Below are the code and all the weights of a small trained network. Each question names an input and a target symbol and asks about switching units off, where a switched-off unit gives its printed mean instead of its output.

import numpy as np


def w(rows, s, z=0):
    codes = np.array(rows[::2]) - 128.0
    scale = np.full(codes.shape[1], s)
    scale[-1] = z or s
    return codes * scale


def f(y):
    return y / 2 * (1 + np.tanh(0.7978845608 * (y + 0.044715 * y**3)))


def softmax(a):
    e = np.exp(a - a.max(-1, keepdims=True))
    return e / e.sum(-1, keepdims=True)


def log_softmax(a):
    a = a - a.max(-1, keepdims=True)
    return a - np.log(np.exp(a).sum(-1, keepdims=True))


def net(x, mask):
    ids = ['Πβδεζηθλμξψω'.index(c) for c in x.split()]
    T = len(ids)
    res = E[ids] + P[:T]
    q, k, v = (res @ M[0].T for M in (Q, K, V))
    z = softmax(np.where(np.tri(T) > 0, q @ k.T / 3**0.5, -1e9)) @ v
    res = res + np.where(mask[0], z, O[0][:, -1]) @ O[0][:, :-1]
    y = f(res @ A[0][:, :-1].T + A[0][:, -1])
    res = res + np.where(mask[1:13], y, B[0][:, -1]) @ B[0][:, :-1]
    return log_softmax(res[-1] @ U[:, :-1].T + U[:, -1])


Q, K, V, O, A, B = {}, {}, {}, {}, {}, {}
E = w([
[103,98,135,102,178],'Π',
[120,123,139,75,212],'β',
[70,38,84,185,101],'δ',
[108,202,68,206,183],'ε',
[161,193,180,115,128],'ζ',
[152,181,161,91,131],'η',
[112,125,129,140,146],'θ',
[107,88,141,67,190],'λ',
[86,61,208,37,78],'μ',
[80,64,108,68,175],'ξ',
[163,138,191,98,212],'ψ',
[87,70,133,247,248],'ω',
],0.015)
P = w([
[179,175,116,136,63],'0',
[18,223,202,110,209],'1',
[170,100,136,162,104],'2',
[43,153,224,159,135],'3',
[173,101,115,141,136],'4',
[2,60,183,140,180],'5',
[170,60,137,125,100],'6',
[25,78,165,203,169],'7',
[186,88,112,137,141],'8',
[7,86,134,244,148],'9',
],0.009)
Q[0] = w([
[129,87,1,186,61],'head 1',
[204,112,114,201,64],'head 1',
[217,188,167,105,213],'head 1',
],0.0053)
K[0] = w([
[126,159,64,205,159],'head 1',
[147,185,193,40,253],'head 1',
[138,239,140,94,137],'head 1',
],0.005)
V[0] = w([
[53,111,208,213,165],'head 1',
[109,205,129,101,177],'head 1',
[129,6,14,3,81],'head 1',
],0.0058)
O[0] = w([
[110,78,230,123,125,253],'head 1',
[177,162,135,11,191,93],'head 1',
[72,91,95,76,98,103],'head 1',
],0.012,0.0063)
A[0] = w([
[159,112,188,153,223,166],'neuron 1',
[11,128,205,132,75,51],'neuron 2',
[86,131,178,171,153,79],'neuron 3',
[140,160,47,204,178,130],'neuron 4',
[169,62,65,69,57,232],'neuron 5',
[75,132,45,231,29,12],'neuron 6',
[106,93,254,180,209,255],'neuron 7',
[103,81,109,174,119,70],'neuron 8',
[65,76,56,223,226,56],'neuron 9',
[213,168,169,93,103,97],'neuron 10',
[237,83,169,160,215,135],'neuron 11',
[27,63,95,241,114,73],'neuron 12',
],0.0066,0.004)
B[0] = w([
[101,75,65,92,86,172],'neuron 1',
[247,112,164,192,179,177],'neuron 2',
[171,158,152,8,233,163],'neuron 3',
[97,216,142,133,105,131],'neuron 4',
[88,185,119,64,20,138],'neuron 5',
[239,96,101,107,99,145],'neuron 6',
[3,150,156,164,140,249],'neuron 7',
[198,88,142,112,99,154],'neuron 8',
[231,108,177,84,76,180],'neuron 9',
[144,36,142,92,192,128],'neuron 10',
[194,6,99,251,48,157],'neuron 11',
[155,170,134,86,155,211],'neuron 12',
],0.006,0.02)
U = w([
[100,142,126,140,124,33],'Π',
[160,138,127,118,182,53],'β',
[174,87,84,167,45,140],'δ',
[137,174,125,203,117,107],'ε',
[255,126,252,115,178,59],'ζ',
[77,215,242,94,236,173],'η',
[107,127,102,183,114,53],'θ',
[122,99,98,131,148,83],'λ',
[87,160,189,126,17,94],'μ',
[68,105,102,92,72,254],'ξ',
[126,101,94,176,128,134],'ψ',
[77,87,177,221,108,191],'ω',
],0.0066,0.0037)

Each question gives the input, a string of symbols that net reads in full, and the target symbol t.
The units are the heads (3 rows each of Q, K, V and O) and the neurons (one row each of A and B). Each row of codes is followed by its name. A weight is (code - 128) times the scale printed after its matrix; where a second scale follows, it is the last column's (O, A, B and U).
mask holds one flag per unit, heads first, then neurons. A switched-off unit (its flag False) gives its mean, the last column of its rows in O or B, instead of its output. The means were averaged over made-up inputs and are rounded, as every weight is.
A unit's drop is (log p(t) with every unit on - log p(t) with that unit switched off) / (log p(t) with every unit on - log p(t) with every unit switched off).
The circuit of an input: a set's keep is (log p(t) with only the set's units on - log p(t) with every unit switched off) / (log p(t) with every unit on - log p(t) with every unit switched off). Starting from the 12 units with the biggest drops (on a tie, the unit counted first), units are removed one at a time, each time the one whose removal leaves the highest keep (on an exact tie, the one counted first), for as long as the keep stays at least 0.8.
units of the circuit, in order: the units of the circuit, biggest drop first
most important unit: the unit with the biggest drop
k most important neurons: the k neurons with the biggest drops, biggest first
drop when u is switched off: that unit's drop, to one decimal
input ω ψ ω ω Π, target ω: 2 most important neurons => (neuron 11; neuron 12)
input ε ξ ω ω β ψ ζ ψ, target ω: units of the circuit, in order => (neuron 11; neuron 12; neuron 7)
input ω Π ε δ ξ λ ω δ β, target ω: units of the circuit, in order => (neuron 12; neuron 11; neuron 3)
input δ ω ζ, target ω: units of the circuit, in order => (neuron 12; neuron 9; neuron 3)
input ω δ δ ω Π δ Π, target ω: units of the circuit, in order => (neuron 12; neuron 3; neuron 9)
input ω λ ω δ δ ξ θ δ δ ω, target ζ: units of the circuit, in order => (neuron 9)
input δ ξ β δ θ μ ω δ β ε, target η: units of the circuit, in order => (neuron 11; neuron 4)
input δ θ ω ω β, target ω: 4 most important neurons => (neuron 11; neuron 12; neuron 3; neuron 9)
input δ δ ξ ω ω μ δ λ δ ω, target ζ: 2 most important neurons => (neuron 9; neuron 3)
input ω ω ω ω δ ω μ, target ω: 3 most important neurons => (neuron 12; neuron 9; neuron 3)
input ζ δ λ ζ ψ ξ δ δ ε μ, target η: 2 most important neurons => (neuron 11; neuron 1)
input ω ξ β ξ ξ ω ω μ δ θ, target η: 2 most important neurons => (neuron 11; neuron 3)
input Π ζ ε δ β δ δ ω δ μ, target η: 4 most important neurons => (neuron 11; neuron 1; neuron 9; neuron 12)
input ω ω ζ, target ω: most important unit => neuron 11
input ω β ω δ, target η: 4 most important neurons => (neuron 3; neuron 11; neuron 7; neuron 12)
input ω ω β δ, target η: drop when neuron 12 is switched off => 0.1
input ξ μ δ δ ξ, target ξ: drop when neuron 1 is switched off => -0.2
input ψ ω ω δ ω ω ξ, target ω: drop when neuron 12 is switched off => 0.2
